Here is a tiny trained network, its code and every weight. The questions are about switching its units off for an input and a class, where a switched-off unit gives its printed mean instead of its output.

import numpy as np


def w(rows, s, z=0):
    codes = np.array(rows[::2]) - 128.0
    scale = np.full(codes.shape[1], s)
    scale[-1] = z or s
    return codes * scale


def norm(h):
    return h / np.sqrt((h * h).mean(-1, keepdims=True) + 1e-5)


def f(y):
    return y / 2 * (1 + np.tanh(0.7978845608 * (y + 0.044715 * y**3)))


def log_softmax(a):
    a = a - a.max(-1, keepdims=True)
    return a - np.log(np.exp(a).sum(-1, keepdims=True))


def net(x, mask):
    res = np.array(x, float).reshape(1, 4) / 4 @ E
    u = 0
    for l in range(2):
        y = f(norm(res) @ A[l][:, :-1].T + A[l][:, -1])
        res = res + np.where(mask[u : u + 15], y, B[l][:, -1]) @ B[l][:, :-1]
        u += 15
    return log_softmax(norm(res)[-1] @ U[:, :-1].T + U[:, -1])


A, B = {}, {}
E = w([
[120,51,58,159,80],'x0',
[127,126,130,126,127],'x1',
[77,218,205,205,43],'x2',
[135,2,190,220,192],'x3',
],0.005)
A[0] = w([
[61,76,49,164,66,230],'L0N0',
[56,152,50,61,128,61],'L0N1',
[194,201,104,135,150,35],'L0N2',
[120,164,122,87,47,103],'L0N3',
[11,191,128,150,65,86],'L0N4',
[199,114,177,123,147,202],'L0N5',
[115,158,113,59,141,5],'L0N6',
[103,126,86,55,122,137],'L0N7',
[125,117,119,140,58,42],'L0N8',
[169,90,139,192,118,254],'L0N9',
[94,106,219,165,59,12],'L0N10',
[144,128,59,145,79,68],'L0N11',
[161,64,132,91,180,48],'L0N12',
[120,181,160,158,125,76],'L0N13',
[106,130,51,69,171,126],'L0N14',
],0.011,0.0031)
B[0] = w([
[254,74,65,188,71,255],'L0N0',
[110,141,97,239,149,205],'L0N1',
[58,43,176,105,138,145],'L0N2',
[184,136,195,52,114,198],'L0N3',
[214,115,160,30,113,240],'L0N4',
[192,178,114,97,212,189],'L0N5',
[6,130,120,141,242,160],'L0N6',
[65,155,52,202,214,201],'L0N7',
[149,182,82,118,158,143],'L0N8',
[109,117,97,97,153,236],'L0N9',
[11,227,15,228,218,213],'L0N10',
[211,148,46,120,151,162],'L0N11',
[198,138,212,78,113,215],'L0N12',
[46,69,85,68,139,165],'L0N13',
[23,141,145,219,93,232],'L0N14',
],0.0056,0.0054)
A[1] = w([
[127,140,76,186,119,78],'L1N0',
[136,33,137,171,92,120],'L1N1',
[191,134,107,133,17,10],'L1N2',
[216,71,58,169,96,14],'L1N3',
[56,147,124,163,185,18],'L1N4',
[113,132,95,232,102,37],'L1N5',
[133,125,47,210,85,88],'L1N6',
[125,186,133,122,103,159],'L1N7',
[146,52,88,98,94,73],'L1N8',
[25,109,177,185,181,26],'L1N9',
[196,70,93,152,98,3],'L1N10',
[113,135,156,29,95,10],'L1N11',
[144,95,109,155,9,100],'L1N12',
[125,110,187,151,180,171],'L1N13',
[203,105,161,121,142,146],'L1N14',
],0.013,0.0064)
B[1] = w([
[125,167,145,189,24,197],'L1N0',
[66,178,115,212,115,176],'L1N1',
[170,28,84,64,254,166],'L1N2',
[32,122,219,121,121,238],'L1N3',
[34,85,198,75,206,210],'L1N4',
[198,187,17,164,34,205],'L1N5',
[229,194,43,125,40,254],'L1N6',
[191,61,117,126,162,161],'L1N7',
[94,150,204,180,139,159],'L1N8',
[26,148,197,8,200,215],'L1N9',
[24,104,207,151,183,182],'L1N10',
[101,146,220,199,32,152],'L1N11',
[168,118,84,39,211,172],'L1N12',
[147,135,25,88,69,211],'L1N13',
[192,85,133,150,150,211],'L1N14',
],0.0092,0.0066)
U = w([
[10,162,113,3,200,211],'0',
[216,51,65,24,191,145],'1',
[121,200,16,185,23,149],'2',
[65,39,169,220,188,3],'3',
[128,199,215,52,16,33],'4',
],0.016,0.0041)

Each question gives the input, the list of numbers given to net, and the class t.
The units are the neurons (one row each of A and B). Each row of codes is followed by its name. A weight is (code - 128) times the scale printed after its matrix; where a second scale follows, it is the last column's (A, B and U).
mask holds one flag per neuron, layer by layer. A switched-off neuron (its flag False) gives its mean, the last column of its row in B, instead of its output. The means were averaged over made-up inputs and are rounded, as every weight is.
A unit's drop is (log p(t) with every unit on - log p(t) with that unit switched off) / (log p(t) with every unit on - log p(t) with every unit switched off).
The circuit of an input: a set's keep is (log p(t) with only the set's units on - log p(t) with every unit switched off) / (log p(t) with every unit on - log p(t) with every unit switched off). Starting from the 12 units with the biggest drops (on a tie, the unit counted first), units are removed one at a time, each time the one whose removal leaves the highest keep (on an exact tie, the one counted first), for as long as the keep stays at least 0.8.
units of the circuit, in order: the units of the circuit, biggest drop first
unit that matters most: the unit with the biggest drop
k most important neurons: the k neurons with the biggest drops, biggest first
top k neurons in layer l: the k neurons of layer l with the biggest drops, biggest first
drop when u is switched off: that unit's drop, to one decimal
input [0,-1,3,6], class 0: units of the circuit, in order : [L1N9]
input [-4,-8,4,1], class 0: top 3 neurons in layer 0 : [L0N10, L0N0, L0N13]
input [0,-8,2,8], class 0: 2 most important neurons : [L0N0, L1N9]
input [7,-7,1,-2], class 1: 3 most important neurons : [L1N2, L0N10, L1N12]
input [0,3,-3,8], class 1: 2 most important neurons : [L0N0, L0N5]
input [1,5,2,-8], class 1: top 3 neurons in layer 1 : [L1N7, L1N3, L1N0]
input [-1,3,6,-7], class 4: 2 most important neurons : [L1N11, L0N0]
input [6,8,8,0], class 1: 2 most important neurons : [L0N4, L1N2]
input [1,-1,-7,6], class 3: top 2 neurons in layer 1 : [L1N6, L1N1]
input [-1,-7,7,2], class 0: 2 most important neurons : [L0N10, L0N0]
input [1,-1,6,6], class 2: top 4 neurons in layer 1 : [L1N5, L1N6, L1N0, L1N3]
input [6,-6,0,2], class 3: top 4 neurons in layer 0 : [L0N10, L0N14, L0N7, L0N1]
input [8,4,-7,-1], class 2: 2 most important neurons : [L1N6, L0N14]
input [-3,-8,7,2], class 0: unit that matters most : L0N10
input [-1,6,6,6], class 0: drop when L0N0 is switched off : 0.3
input [-6,4,-3,1], class 1: drop when L0N10 is switched off : 0.1
input [-4,6,4,1], class 0: drop when L0N10 is switched off : 5.7
